In the rows, zero is written as 128.
Each row of numbers stands for one object and depends on some of the facts below. Use the named rows to name the rest.

Named rows:
[117 143 115 115  95 133 121 138 147 110 105 113 184  63 112 132 116 144
 103 107  72 143 127  88 115 171 109 128 135 167  62 100 123 131 104 100
 134 117] -> fogrusor
[134 122 112 134 106 166 127 102  89 104 115 107 202  98 143 132 112 139
 110  82  60 139 102  74 136 161 141 131 138 163  94  59 139  99 135  89
 112 127] -> veskuflel
[134 111 107 118  99 165 126 104 133 111 111 113 177  78 129 122 103 163
 118  89  64 138 102  65 131 156 137 136 122 172  81  80 117  98 133  97
 128 103] -> tetral
[137 113 101 118  92 161 125 107 149 111 100 107 172  71 133 122  99 175
 117  92  69 146 102  66 133 153 132 141 107 174  77  89 109  96 134 101
 127 104] -> kiples
[136 119  96 104 168 164 132 134  54 121 106 146  94 124 143 133 159 140
 145 116 178 178 147 154 126 122 181 114 138  35 173 102  96 117 201 116
 130 156] -> stabe
[119 151 104 100 164 130 127 169  67 120 101 146 102 110 127 141 173 122
 130 133 188 184 172 176 111 136 155 105 151  31 153 122 101 150 173 117
 135 171] -> brezus
[110 123  61 131 118 174 106 141  88 134 136 100 108 105 115 118 126 132
 136 148 160 126  91  83 127 107 181 141  98  67 137 176  80 121 167 116
 150  91] -> rimo
[ 80 158  69 124 112 169 118 138  75 154 133  90 124 127 134 151 149  86
 104 154 173 101 119 101 130 140 185 135 114  52 139 148 142 138 175 130
 120 120] -> tratram
[188 125 124 118 140 151 148 203 110 124  97 190 128  69 139 149 112 127
 178  88  66 129 156 113 120 149 233 153 150 142 130 138  81 140 197 183
 147  34] -> fegen
[177 115 129 113 148 136 142 101 100 161  68 163 136  66 132 135 158 150
 107 134 104 121 116 122 167 131 180 117 145 164 133 113  49 127 212 140
 185  79] -> fleru
[172 108 130 117 146 148 161  57  78 160  51 183 131  48 115 142 189 140
  85 145 115 108 111 112 199 115 158 107 177 181 127 111  26 124 218 137
 215  59] -> vubrak
[117 118  95 124 119 178 129 105  79  95 123 115 158 110 135 129 129 139
 125  90 108 157 120  90 129 144 141 127 139 107 113  72 132  96 143  89
 114 141] -> fliris
[ 99 139  98 104 109 146 122 142 133 102 113 121 141  74 105 129 131 144
 116 114 120 162 143 104 107 154 110 124 138 110  82 113 117 128 112 100
 133 132] -> flegren
[ 81 107  98  59 126 194 144 134 189 126 154 124 134 120  86 141 152 174
 111 145 115 101 134 113  86 172 141 157 119 137  79  54 132 117 153  95
 116 128] -> tupla
[ 95 124 101  88 124 157 126 157 155 102 139 126 145  91  79 127 144 165
 117 134 113 143 137 118  89 157 111 137 132 129  75  95 104 132 116  84
 135 135] -> vodrivun
[110 148  67 180 133 164 125 124 104 124 157 111 114 104 149 135 144 117
 117 123 118  96 178 129 129 141 136 117 120  95 132 111 125  93 121 144
 152 186] -> pubril
[111 152 100 137 126 126 122 142  96 102 122 131 156  87 124 130 153 122
  99 113 109 140 177 141 119 163 140 120 135  96 119  96 111 113 113 110
 133 171] -> brari
[102 145  93 118 114 153 138 106 121 128 117 127 135  99 146 143 151 122
  93 111 117 111 180 126 131 176 166 130 119  93 125  72 144  94 147 134
 117 160] -> vuplabrol

How the objects are related:
teklam vitrebram:597 grostin:vubrak mipliklir:c
flegren vitrebram:696 grostin:sozu mipliklir:e
trekepe vitrebram:696 mipliklir:a
brodros vitrebram:696 grostin:luriflin mipliklir:c
kitraba vitrebram:355 grostin:mabrom mipliklir:a
gritrol vitrebram:696 mipliklir:b
skedes vitrebram:696 grostin:drekem mipliklir:a
trostis vitrebram:597 mipliklir:d
lufam vitrebram:696 grostin:veskuflel mipliklir:b
drenus vitrebram:355 mipliklir:a
trufa vitrebram:355 mipliklir:d
logrul vitrebram:355 grostin:zodrafli mipliklir:c
muvin vitrebram:597 grostin:fludodi mipliklir:e
bragre vitrebram:355 grostin:mosa,logrul mipliklir:f
zisik vitrebram:597 grostin:gritrol mipliklir:c
vaso vitrebram:355 grostin:luriflin mipliklir:b
stalar vitrebram:696 grostin:stabe,klibregi mipliklir:a
beden vitrebram:113 mipliklir:d
grople vitrebram:113 grostin:muvin mipliklir:b
sogru vitrebram:355 grostin:sibil mipliklir:b
brunaki vitrebram:113 grostin:budril mipliklir:f
mokolor vitrebram:597 grostin:fadrodi mipliklir:e
vovuk vitrebram:355 mipliklir:a
kloplines vitrebram:113 grostin:fostuk,kifi mipliklir:a
grarir vitrebram:113 mipliklir:a
grigra vitrebram:355 grostin:lebrim,trusik mipliklir:d
figer vitrebram:355
grenubra vitrebram:696 mipliklir:a
tetral vitrebram:113 grostin:grupletrun mipliklir:a
mosa vitrebram:113 grostin:lodas,fludodi mipliklir:a
drekem vitrebram:696 grostin:nabak mipliklir:e
rapla vitrebram:597 grostin:kifi mipliklir:a
drogro vitrebram:355 grostin:nabak mipliklir:e
fevovo vitrebram:696 mipliklir:c
palim vitrebram:113 mipliklir:b
brugrom vitrebram:355 grostin:grenubra mipliklir:f
plotro vitrebram:355 grostin:trurem mipliklir:b
kliskera vitrebram:597 grostin:fumi mipliklir:b
rugatur vitrebram:355 grostin:brezus mipliklir:c
lebrim vitrebram:597 mipliklir:c
klibregi vitrebram:597 mipliklir:a
fumi vitrebram:696 mipliklir:c
zapogu vitrebram:696 grostin:grepin,pubril mipliklir:b
mopir vitrebram:113 grostin:trurem mipliklir:b
klagrol vitrebram:113 grostin:flero mipliklir:e
leror vitrebram:696 mipliklir:c
tratram vitrebram:597 mipliklir:c
ridros vitrebram:696 mipliklir:d
pluse vitrebram:113 grostin:lufam,plovek,grarir mipliklir:f
veskuflel vitrebram:113 mipliklir:a
grogo vitrebram:355 mipliklir:c
trurem vitrebram:355 mipliklir:e
nabak vitrebram:597 mipliklir:a
puzos vitrebram:113
kladu vitrebram:696 mipliklir:b
vodrivun vitrebram:696 grostin:drekem mipliklir:e
kiples vitrebram:113 grostin:flodrim mipliklir:a
brefik vitrebram:696 grostin:trevudok,fegen mipliklir:c
miste vitrebram:113 grostin:lebrim mipliklir:b
lodas vitrebram:355 grostin:zodrafli mipliklir:f
sibil vitrebram:597 mipliklir:a
lebroguk vitrebram:355 grostin:zustolon mipliklir:d
tuplin vitrebram:113 mipliklir:b
fogrusor vitrebram:696 grostin:tratram mipliklir:a
fostuk vitrebram:113 mipliklir:c
zustolon vitrebram:355 mipliklir:a
maken vitrebram:696 mipliklir:e
breda vitrebram:696 mipliklir:f
fludodi vitrebram:113 grostin:difi mipliklir:f
plovek vitrebram:597 mipliklir:d
bagemon vitrebram:355 grostin:tuplin mipliklir:b
nutrek vitrebram:355 mipliklir:d
geski vitrebram:696 grostin:vaso mipliklir:a
stastam vitrebram:597 grostin:plodal mipliklir:d
tupla vitrebram:597 grostin:nabak mipliklir:e
dure vitrebram:597 mipliklir:b
bubrul vitrebram:355 grostin:trufa mipliklir:a
fliris vitrebram:113 mipliklir:e
luriflin vitrebram:696 mipliklir:b
tegrenam vitrebram:355 mipliklir:b
vufu vitrebram:113 mipliklir:b
flubasto vitrebram:597 grostin:drekem mipliklir:b
pebotom vitrebram:355 mipliklir:e
budril vitrebram:113 mipliklir:a
plobo vitrebram:597 grostin:drubran mipliklir:d
brezus vitrebram:696 mipliklir:b
fegen vitrebram:113 grostin:klibruril mipliklir:d
plodal vitrebram:355 mipliklir:f
brogur vitrebram:355 grostin:tupla mipliklir:a
trusik vitrebram:113 grostin:palim mipliklir:e
kifi vitrebram:696 mipliklir:c
vuplabrol vitrebram:597
sozu vitrebram:113 mipliklir:d
skagren vitrebram:355 mipliklir:e
klibruril vitrebram:696 grostin:drenus mipliklir:d
grupletrun vitrebram:113 mipliklir:d
librel vitrebram:355 grostin:grepin mipliklir:b
rimo vitrebram:113 grostin:rugatur mipliklir:c
flovustun vitrebram:355 grostin:brodros mipliklir:c
pubril vitrebram:355 mipliklir:f
pumal vitrebram:696 mipliklir:e
drubran vitrebram:113 grostin:plobo mipliklir:b
fleru vitrebram:113 grostin:teklam mipliklir:d
togro vitrebram:696 grostin:pebotom,pubril mipliklir:d
stagin vitrebram:355 grostin:magom mipliklir:e
mabrom vitrebram:355 grostin:kitraba,pumal mipliklir:a
drotrum vitrebram:113 mipliklir:a
flero vitrebram:597 mipliklir:a
flodrim vitrebram:696 grostin:brunaki mipliklir:a
vubrak vitrebram:113 grostin:teklam mipliklir:d
zodrafli vitrebram:113 mipliklir:a
drifer vitrebram:355 grostin:lebroguk mipliklir:e
trevudok vitrebram:355 grostin:lozem,fegen mipliklir:c
brari vitrebram:696
stabe vitrebram:113 mipliklir:b
grepin vitrebram:696 mipliklir:b
flanisu vitrebram:113 grostin:fevovo,drifer mipliklir:b
rugror vitrebram:355 grostin:budril,kiples mipliklir:f
magom vitrebram:696 grostin:tuplin mipliklir:d
fadrodi vitrebram:355 grostin:mokolor,gritrol mipliklir:e
nesti vitrebram:597 mipliklir:a
lozem vitrebram:696 grostin:fegen mipliklir:f
difi vitrebram:696 grostin:grople mipliklir:c

Rows to name:
No name comes twice in this set of rows, the named rows included.
[133  91 113  74 167 149 105 112 107 163 113 152  49  97 125  90 128 163
 157 113 180 170 145 126  97 130 182  91 126  20 168 136  99 116 179 125
 171 120]	grople
[108 113  92 107 143 196 140 141 171 125 158 115 120 115 105 142 134 174
 141 133 108 117 132 111  92 145  97 130 138 153  76  75 129 124 139 110
 144 151]	drogro
[ 84 111 121  66 104 154 105  76 164 174 122 116  97  81 120 101 103 142
 113  98 127 122 142  66  92 183 142  96 122  77 100 102 181 111 120 122
 147 109]	muvin
[117 145 107 114  87 127 119 141 163 109  93 105 179  54 118 131 110 158
 102 109  78 155 126  89 119 166 106 133 115 170  58 109 113 129 108 102
 130 119]	flodrim
[103 138  70 141 131 170 102 144 118 177 149  87  78 104 126 125 116 121
 145 154 163 105 110  88 109 114 140 107 113  74 123 189 123 146 150 146
 177 117]	logrul
[108 134  67 149 127 175 108 140  38 127 143  94 138 129 129 128 139 103
 127 139 154 124  91  93 133 113 186 134 118  59 152 152 105 124 170 104
 133 117]	fostuk
[ 87 105 105  66 149 176 131 181 178  98 177 131 159 119  48 126 161 187
 118 164 102 116 127 136  62 163 118 155 134 150  69  65  92 138 124  61
 133 143]	drekem
[109 143  97  80 152 159 143 134  95 147  98 142  79 123 148 154 170 123
 124 131 194 155 173 161 122 149 181 116 134  28 159  97 133 131 209 142
 119 157]	dure
[132 121  92 143 129 159 127 107  85 101 127 132 148 102 142 120 140 138
 116  96 100 134 153 119 133 149 167 128 122 100 138  78 107  80 142 109
 128 157]	puzos
[129  95 130 102 104 150  98  80 143 147 121 112 157  72 124  90  80 162
 121  78  61 129  99  46 109 169 142 107 123 147  90  94 143  98 112  98
 154  91]	mosa
[127 127 107 128 116 174 135 126 175 134 129 103 154  86 128 144 107 163
 127 111  65 113 121  83 113 159  95 124 134 198  60  81 140 123 127 124
 146 131]	brogur

Now the same objects, written a new way:
Known rows:
[164  75 103 139  94 102  99 109 136 126 103 124  88 156 135 149 101  83
 192 150 153 165 181  94 150  86 132  92] -> mosa
[167  80 101  99 105  89 140 100 113 134 102 125 114 143 109 147 104  78
 134 123 157 139 167  87 166  58 130  99] -> tetral
[179  93 125 102 101  84 164 123  96 127 102 127 102 135 138 132 113  82
 106 145 113 110 146 120 145 149 127 105] -> sozu
[193 100 112 117  80  86 139 104  91 126 106 125 109 134 109 139 101  74
 114 131 109 128 148  93 173  52 127  91] -> pluse
[215  80 105 107  88  82 160 106  96 132 104 121  90 122 106 157 103  75
 109 132 120 170 129 102 179  63 129  91] -> mopir
[169  81 107 104 108  98 139 101  98 124 104 150  90 127 120 134 115 100
 106 136 107 116 128 117 154  65 129  96] -> fadrodi
[210  81 120  98  86  81 121 124  92 135 106 121  95 124 153 130 103  74
 109 139 105 109 174 116 169 119 126 128] -> plodal
[184 121 135 141 112 113  98 108  97 174 103 117  97 124 151 154 102 100
 161 162 132 118 150 123 160 229 171  97] -> logrul
[160 121  96 101 141  90 114 111  96 139 100 119  92 118 102 157 119  83
 107 123 104 113 157  91 143 116 132  97] -> tupla
[226  81 121 101  95  85 121 115  92 136 101 134  86 121 116 150 113  78
 109 150 101 138 137 105 163  56 158 108] -> dure
[167  92 105  99 115  94 107 106  93 122 104 158  91 129 116 129 105 105
 103 143 112 112 141 105 144  61 134  97] -> stastam
[169  80 103  93  90 115 107 104 118 138 102 155  93 137 113 139 100  70
 107 127 139 115 173  96 157  53 143  95] -> rapla
[158 107 101 101 149 112 116 107 107 149 102 152 100 168 120 133 104  87
 105 127 154 112 166  90 143 156 130 109] -> vuplabrol
[181 138 104  99  86 150 123 110  90 194 101 118  99 130 124 141 100 104
 110 130 125 114 135 115 146 146 162  96] -> brodros
[210  79 106  95  71  94 181 143  94 155 104 124  88 125 115 144 118 105
 104 134 105 157 133 110 157  80 129 105] -> gritrol
[176  80 107 115  79 141 143 117  98 158 104 122  86 131 113 135  98  87
 105 128 104 135 172  97 163  77 130  96] -> breda
[165  93  98 101 117 118 175 133  94 182 104 118  94 139 113 154 103  99
 105 132 117 132 131  91 156 172 129  92] -> pumal
[193 107 117 100  68 128 126 130  94 169 102 121  91 124 127 128 108 110
 109 137 105 106 157 161 139 140 159 115] -> kifi

Name these rows:
No name comes twice in this set of rows, the named rows included.
[169  79 108 119  71 101 105 123 169 127 102 120  92 148 153 135 110  85
 170 139 139 160 197 106 142 131 133  99]	zodrafli
[206  81 127 106  77  93 167 133  94 148 106 140  92 125 138 131 102  72
 103 130 104 110 173 115 173 129 129 118]	pubril

Now the same objects, written a new way:
Some rows with their names:
[139 135 109 152 105 136 103 110 131  94 117 150 120 136 142 137 158 143
 152 112 135 139 128 157 139 103 131 120 130 108] -> kiples
[ 89 162 128 151  84 124  93  85 177 128 155 119 110 172 153  97 143 120
 190 133 154  98 129 147 129 116  82  87 104 106] -> tratram
[105 156 129 153 121 133  87 188 127 135 120 130 126 127 144 144 156 126
 119 154 178 125 124 132  94 123 139 100 148 155] -> zustolon
[110 147 124 140 203 120 187 101 172 168 115 154 133 139 161 121 107  78
 159 113  83 150  74  65 157 159 196 168 126 184] -> stastam
[ 68 162  84 125 105 189 139 102 171 153  84 190  38 158 218 141 142  60
 121 188 138 132  80  77 102 115 112 153 138 171] -> grupletrun
[115  92 171  98 106  99 132 126 120 122 155  97 122 178 135 151  63 119
 126 110 112  94 171 118 114 103 101 167 164  97] -> lozem
[ 51 220 120 124 157 124 109 169 182 163  78 122 130 149 159 131 160  61
 160  95 124 108  82 134 118 123 211 170 103 174] -> sozu
[116 120 165 151 113 128 119 112 124 166 154 111 129 173 112 108 107 142
 120 124 116 110 134 104 134 116  84 120 120 154] -> leror
[103 149 119  76  95 122 118  86 126 189 145 128 152 131  87 115 111 102
  78 203 160  99 169 105  80 154  57 103 143 101] -> brezus
[ 78 178 113 130 169 133 160 102 200 170 127 166 112 149 167 127 119  50
 180 126 111 133  93  86 148 135 174 142 130 148] -> trostis
[117 117 166 162 155 103 124 140 130 168 191 119 137 136 114 131 112 116
 121 108 124 129 139 103 119 110 125 109 138 146] -> trekepe
[150  69 125 147 147 151 154 121 119  69 151 171  62  82 179 131 152 118
 115 161 116 188 108 101 146 120 112 115 146 128] -> tetral
[118 144 135 141 111 149 108 138 126 111  98  99  76 144 129 105 123 142
 146 112 129 125 126 128 133 107  92 125  98 135] -> trevudok
[148 106 163 154  78 131  85 156 116  60 138  96 136 132 139  98 178 197
 138 113 136 130 130 158 142 144 106 122 130 120] -> trusik
[112 119 134 111 124 119 119 216 106 114 119 116 155 125 173 164 140 138
 107 152 159 111 124 139  76 152 163 161 199 153] -> plodal
[ 75 175 153 138 195 118 137 113 163 195 149 140  86 158 125 137  83  33
 151  99  98 121 137  85 120  80 136 139 121 152] -> klibruril
[149 145  68  75 128 142 138 123 108 133  83 129 138  88  83 143 130 110
  94 150 143 123 146 154 112 132 140 120 112  99] -> tegrenam
[165  94 130 163 107 142  94 154  85  99 132 131 138 125 118 147 152 209
 126 123 162 144 133 165 142 113 119  94 148 134] -> fadrodi

Name these rows:
No name comes twice in this set of rows, the named rows included.
[184 121  79  81 158 152 168 120  93 120  76 128 149  60  62 126 105 133
  81 142 114 139 153 129 140 148 148 138 108 108]	bagemon
[153  89 151  96 175 101 155 200  97  84 112  86 141 104 137 154 108 146
 130  96 110 129 143 124 128 137 184 188 163 139]	brugrom
[ 55 198 106 119 120 142 124 102 197 189  95 152 144 204 188 112 134  88
 155 137 136  95  85 104 127 147 158 158 119 170]	plovek
[174 143 102  77 141 114 155 121 135  98 115 144 142  54 101 104 151  92
 108 166 119 153 142 114 134 178 148 131 140  90]	flanisu
[ 73 227  94 119 137 144  92 128 162 171  54 126  74 181 122 166 119  71
 173  96 140 100 126 132 115  50 171 135  83 133]	trufa
[ 92 193 118 128 164 128 131 123 186 126  88 152  72 130 156 140 142  45
 171 116 112 139 112 102 127 112 166 144 117 135]	fegen
[120 101 176 121 148  91 135 155 113 142 183 119 144 142 127 154  79 115
 116 117 135 106 165 115  99 119 131 154 173 117]	breda
[173 102  95  68 134 147 171 118 109 103  95 132  99  69 106  93 106 119
  73 191 122 151 138  92 131 168  85 148 124 122]	librel
[105 161 127 132 199 135 171 127 164 105  79 125  64 103 160 125 129  46
 172  82  56 146  92  96 156  99 191 191  77 145]	fleru
[ 96 139 104 141 100 156  88 156 111 125 107 120  98 146 135 171 139 135
 139 124 162 111 134 174  99  79 126 105 106 116]	drenus
[152  53 154 151  89 147 136 137  95  43 146  87  96 113 154 102 154 176
 129 103  96 149 112 167 165 126 102 153  95 121]	klagrol
[102  69 125 156  77 157 107 160  70  87 138 109  87 123 148 180 156 183
 118 126 148 108 126 205  94  85 106 110  93 127]	trurem

